Below is a small trained network, with its code and all its weights. Each question gives an input and a class and asks what happens when units are switched off, that is, made to give their printed mean instead of their output.

import numpy as np


def w(rows, s, z=0):
    codes = np.array(rows[::2]) - 128.0
    scale = np.full(codes.shape[1], s)
    scale[-1] = z or s
    return codes * scale


def f(y):
    return np.maximum(y, 0)


def log_softmax(a):
    a = a - a.max(-1, keepdims=True)
    return a - np.log(np.exp(a).sum(-1, keepdims=True))


def net(x, mask):
    res = np.array(x, float).reshape(1, 4) / 4 @ E
    y = f(res @ A[0][:, :-1].T + A[0][:, -1])
    res = res + np.where(mask, y, B[0][:, -1]) @ B[0][:, :-1]
    return log_softmax(res[-1] @ U[:, :-1].T + U[:, -1])


A, B = {}, {}
E = w([
[73,226,69,3,96,52],'x0',
[101,216,199,98,220,213],'x1',
[29,205,158,227,35,129],'x2',
[34,74,30,116,138,224],'x3',
],0.0058)
A[0] = w([
[110,184,180,106,197,176,49],'n0',
[70,165,143,210,41,100,71],'n1',
[176,163,201,122,124,74,2],'n2',
[87,80,68,142,140,199,44],'n3',
[67,102,70,117,150,195,17],'n4',
[120,203,185,95,185,195,68],'n5',
[181,157,201,143,132,77,21],'n6',
[161,64,64,153,47,63,94],'n7',
[184,155,188,129,139,73,44],'n8',
[153,60,61,145,52,58,82],'n9',
[111,190,186,99,198,180,48],'n10',
[203,77,108,70,187,120,63],'n11',
[198,66,125,85,188,136,85],'n12',
[159,56,173,210,167,199,51],'n13',
[72,91,63,120,127,188,48],'n14',
[189,169,185,136,123,75,27],'n15',
[49,202,175,210,49,108,85],'n16',
[151,76,72,161,74,61,82],'n17',
[71,208,70,2,120,78,77],'n18',
[155,63,177,214,161,199,37],'n19',
[52,102,46,95,138,180,75],'n20',
[187,135,185,106,133,85,79],'n21',
[165,166,208,153,108,84,94],'n22',
[64,88,52,122,137,193,42],'n23',
[70,95,51,121,133,192,47],'n24',
[124,203,195,113,187,182,70],'n25',
[195,71,97,56,201,105,85],'n26',
[201,68,108,40,189,121,81],'n27',
[189,149,187,130,109,78,55],'n28',
[82,223,57,22,112,75,70],'n29',
[177,112,92,33,177,105,57],'n30',
[162,57,78,145,45,59,117],'n31',
],0.0061,0.0017)
B[0] = w([
[47,24,196,72,199,124,187],'n0',
[39,175,79,172,101,234,229],'n1',
[141,150,55,206,181,57,182],'n2',
[186,156,78,186,175,24,182],'n3',
[156,149,72,192,195,36,177],'n4',
[50,19,192,69,184,122,200],'n5',
[159,163,51,197,190,48,184],'n6',
[39,34,178,47,215,147,223],'n7',
[137,163,53,201,186,63,185],'n8',
[36,32,183,43,200,142,220],'n9',
[51,21,184,81,195,124,193],'n10',
[46,187,81,223,69,213,203],'n11',
[85,175,100,212,73,210,202],'n12',
[232,50,231,180,19,70,218],'n13',
[187,177,45,196,196,14,181],'n14',
[130,156,56,197,182,62,186],'n15',
[41,200,67,216,74,234,250],'n16',
[39,58,178,39,203,137,205],'n17',
[232,2,253,220,10,87,255],'n18',
[225,38,224,184,16,89,214],'n19',
[191,159,75,202,166,35,195],'n20',
[124,179,64,193,176,85,184],'n21',
[143,199,49,198,192,76,197],'n22',
[181,167,61,197,191,33,189],'n23',
[180,168,59,198,189,27,186],'n24',
[53,39,163,81,187,130,199],'n25',
[43,193,90,216,68,230,214],'n26',
[46,173,83,217,67,221,217],'n27',
[135,168,64,183,197,68,187],'n28',
[215,14,237,232,16,95,253],'n29',
[78,141,116,240,59,210,197],'n30',
[39,51,166,42,208,150,227],'n31',
],0.0047,0.0049)
U = w([
[171,167,67,150,187,59,113],'0',
[199,87,194,145,38,115,114],'1',
[81,177,91,152,84,224,111],'2',
[80,82,160,70,198,136,118],'3',
[166,158,123,83,119,156,225],'4',
[221,207,110,18,117,168,11],'5',
[230,214,108,9,118,170,6],'6',
[219,213,111,9,117,154,20],'7',
],0.015,0.014)

Each question gives the input, the list of numbers given to net, and the class t.
The units are the neurons (one row each of A and B). Each row of codes is followed by its name. A weight is (code - 128) times the scale printed after its matrix; where a second scale follows, it is the last column's (A, B and U).
mask holds one flag per neuron, in row order. A switched-off neuron (its flag False) gives its mean, the last column of its row in B, instead of its output. The means were averaged over made-up inputs and are rounded, as every weight is.
A unit's drop is (log p(t) with every unit on - log p(t) with that unit switched off) / (log p(t) with every unit on - log p(t) with every unit switched off).
The circuit of an input: a set's keep is (log p(t) with only the set's units on - log p(t) with every unit switched off) / (log p(t) with every unit on - log p(t) with every unit switched off). Starting from the 12 units with the biggest drops (on a tie, the unit counted first), units are removed one at a time, each time the one whose removal leaves the highest keep (on an exact tie, the one counted first), for as long as the keep stays at least 0.8.
units of the circuit, in order: the units of the circuit, biggest drop first
k most important neurons: the k neurons with the biggest drops, biggest first
drop when u is switched off: that unit's drop, to one decimal
input [4,3,-2,3], class 1: units of the circuit, in order	(n18, n29)
input [6,-5,-4,-2], class 1: units of the circuit, in order	(n18)
input [-8,8,-1,5], class 1: 2 most important neurons	(n13, n19)
input [6,7,5,-6], class 3: 2 most important neurons	(n5, n25)
input [-7,7,0,2], class 1: 2 most important neurons	(n13, n19)
input [6,5,4,1], class 1: units of the circuit, in order	(n18, n29)
input [-3,4,2,1], class 3: 2 most important neurons	(n18, n29)
input [6,-8,-5,5], class 3: 2 most important neurons	(n9, n7)
input [3,-7,-5,2], class 3: 3 most important neurons	(n9, n7, n31)
input [-2,-4,8,-7], class 2: 2 most important neurons	(n16, n1)
input [2,8,-8,-4], class 2: drop when n16 is switched off	-0.1
input [-5,-4,-6,-5], class 2: drop when n12 is switched off	0.2
input [-7,3,7,3], class 1: drop when n19 is switched off	0.8
input [-3,-8,0,1], class 3: drop when n19 is switched off	0.0
input [6,7,3,-1], class 3: units of the circuit, in order	(n5)
